Here is a tiny trained network, its code and every weight. The questions are about switching its units off for an input and a class, where a switched-off unit gives its printed mean instead of its output.

import numpy as np


def w(rows, s, z=0):
    codes = np.array(rows[::2]) - 128.0
    scale = np.full(codes.shape[1], s)
    scale[-1] = z or s
    return codes * scale


def f(y):
    return y / 2 * (1 + np.tanh(0.7978845608 * (y + 0.044715 * y**3)))


def log_softmax(a):
    a = a - a.max(-1, keepdims=True)
    return a - np.log(np.exp(a).sum(-1, keepdims=True))


def net(x, mask):
    res = np.array(x, float).reshape(1, 3) / 4 @ E
    y = f(res @ A[0][:, :-1].T + A[0][:, -1])
    res = res + np.where(mask, y, B[0][:, -1]) @ B[0][:, :-1]
    return log_softmax(res[-1] @ U[:, :-1].T + U[:, -1])


A, B = {}, {}
E = w([
[1,124,98,125],'x0',
[119,30,201,57],'x1',
[133,60,139,236],'x2',
],0.0098)
A[0] = w([
[172,129,167,149,71],'N1',
[135,86,118,192,116],'N2',
[87,214,79,182,162],'N3',
[116,44,154,199,110],'N4',
[33,141,119,146,77],'N5',
[121,113,158,205,187],'N6',
[145,205,96,239,100],'N7',
[134,222,154,18,254],'N8',
[92,215,88,55,115],'N9',
[58,141,158,153,98],'N10',
[54,107,170,117,89],'N11',
[246,110,124,134,6],'N12',
[111,59,175,89,142],'N13',
[218,131,164,112,46],'N14',
[84,35,198,96,152],'N15',
[43,94,88,125,59],'N16',
[187,104,159,117,39],'N17',
[147,68,197,78,143],'N18',
],0.013,0.0029)
B[0] = w([
[115,138,163,125,152],'N1',
[85,49,132,45,171],'N2',
[165,103,103,178,220],'N3',
[115,98,121,95,193],'N4',
[184,121,192,132,186],'N5',
[107,66,105,60,179],'N6',
[136,106,101,201,233],'N7',
[108,54,116,103,246],'N8',
[165,74,127,136,218],'N9',
[173,141,148,105,160],'N10',
[173,153,153,168,172],'N11',
[172,163,189,102,195],'N12',
[158,100,70,185,191],'N13',
[194,84,175,161,183],'N14',
[167,123,87,188,216],'N15',
[168,173,249,123,184],'N16',
[143,186,169,158,158],'N17',
[141,144,63,167,198],'N18',
],0.012)
U = w([
[178,145,16,252,83],'0',
[198,169,242,159,157],'1',
[125,6,72,56,105],'2',
[135,121,51,141,247],'3',
[35,207,188,126,95],'4',
[112,180,109,29,89],'5',
],0.011,0.013)

Each question gives the input, the list of numbers given to net, and the class t.
The units are the neurons (one row each of A and B). Each row of codes is followed by its name. A weight is (code - 128) times the scale printed after its matrix; where a second scale follows, it is the last column's (A, B and U).
mask holds one flag per neuron, in row order. A switched-off neuron (its flag False) gives its mean, the last column of its row in B, instead of its output. The means were averaged over made-up inputs and are rounded, as every weight is.
A unit's drop is (log p(t) with every unit on - log p(t) with that unit switched off) / (log p(t) with every unit on - log p(t) with every unit switched off).
The circuit of an input: a set's keep is (log p(t) with only the set's units on - log p(t) with every unit switched off) / (log p(t) with every unit on - log p(t) with every unit switched off). Starting from the 12 units with the biggest drops (on a tie, the unit counted first), units are removed one at a time, each time the one whose removal leaves the highest keep (on an exact tie, the one counted first), for as long as the keep stays at least 0.8.
circuit, biggest first: the units of the circuit, biggest drop first
most important unit: the unit with the biggest drop
top k neurons: the k neurons with the biggest drops, biggest first
drop of u: that unit's drop, to one decimal
input [0,-1,1], class 3: top 2 neurons	[N8; N16]
input [-8,-5,-4], class 1: circuit, biggest first	[N12]
input [3,-5,6], class 2: top 2 neurons	[N2; N6]
input [-6,8,-2], class 0: top 2 neurons	[N18; N13]
input [-3,2,-1], class 3: top 4 neurons	[N16; N5; N11; N7]
input [-5,-1,4], class 1: top 2 neurons	[N8; N12]
input [-3,2,2], class 3: top 2 neurons	[N16; N5]
input [-2,2,3], class 3: top 2 neurons	[N8; N9]
input [7,6,-7], class 1: top 3 neurons	[N16; N11; N5]
input [-7,8,4], class 0: top 4 neurons	[N18; N13; N15; N16]
input [2,6,5], class 0: top 2 neurons	[N15; N13]
input [5,-3,-6], class 2: top 3 neurons	[N8; N9; N12]
input [2,4,4], class 0: top 2 neurons	[N15; N8]
input [-1,4,7], class 2: most important unit	N2
input [4,3,-1], class 1: top 3 neurons	[N16; N7; N3]
input [8,-5,6], class 1: top 2 neurons	[N16; N5]
input [8,8,-1], class 0: top 4 neurons	[N15; N13; N18; N12]
input [1,-4,8], class 2: drop of N2	0.1
input [-5,6,-5], class 0: drop of N18	0.5
input [-3,4,3], class 0: circuit, biggest first	[N18]
input [7,4,-1], class 1: drop of N16	0.3
input [7,-4,-2], class 1: drop of N9	0.0
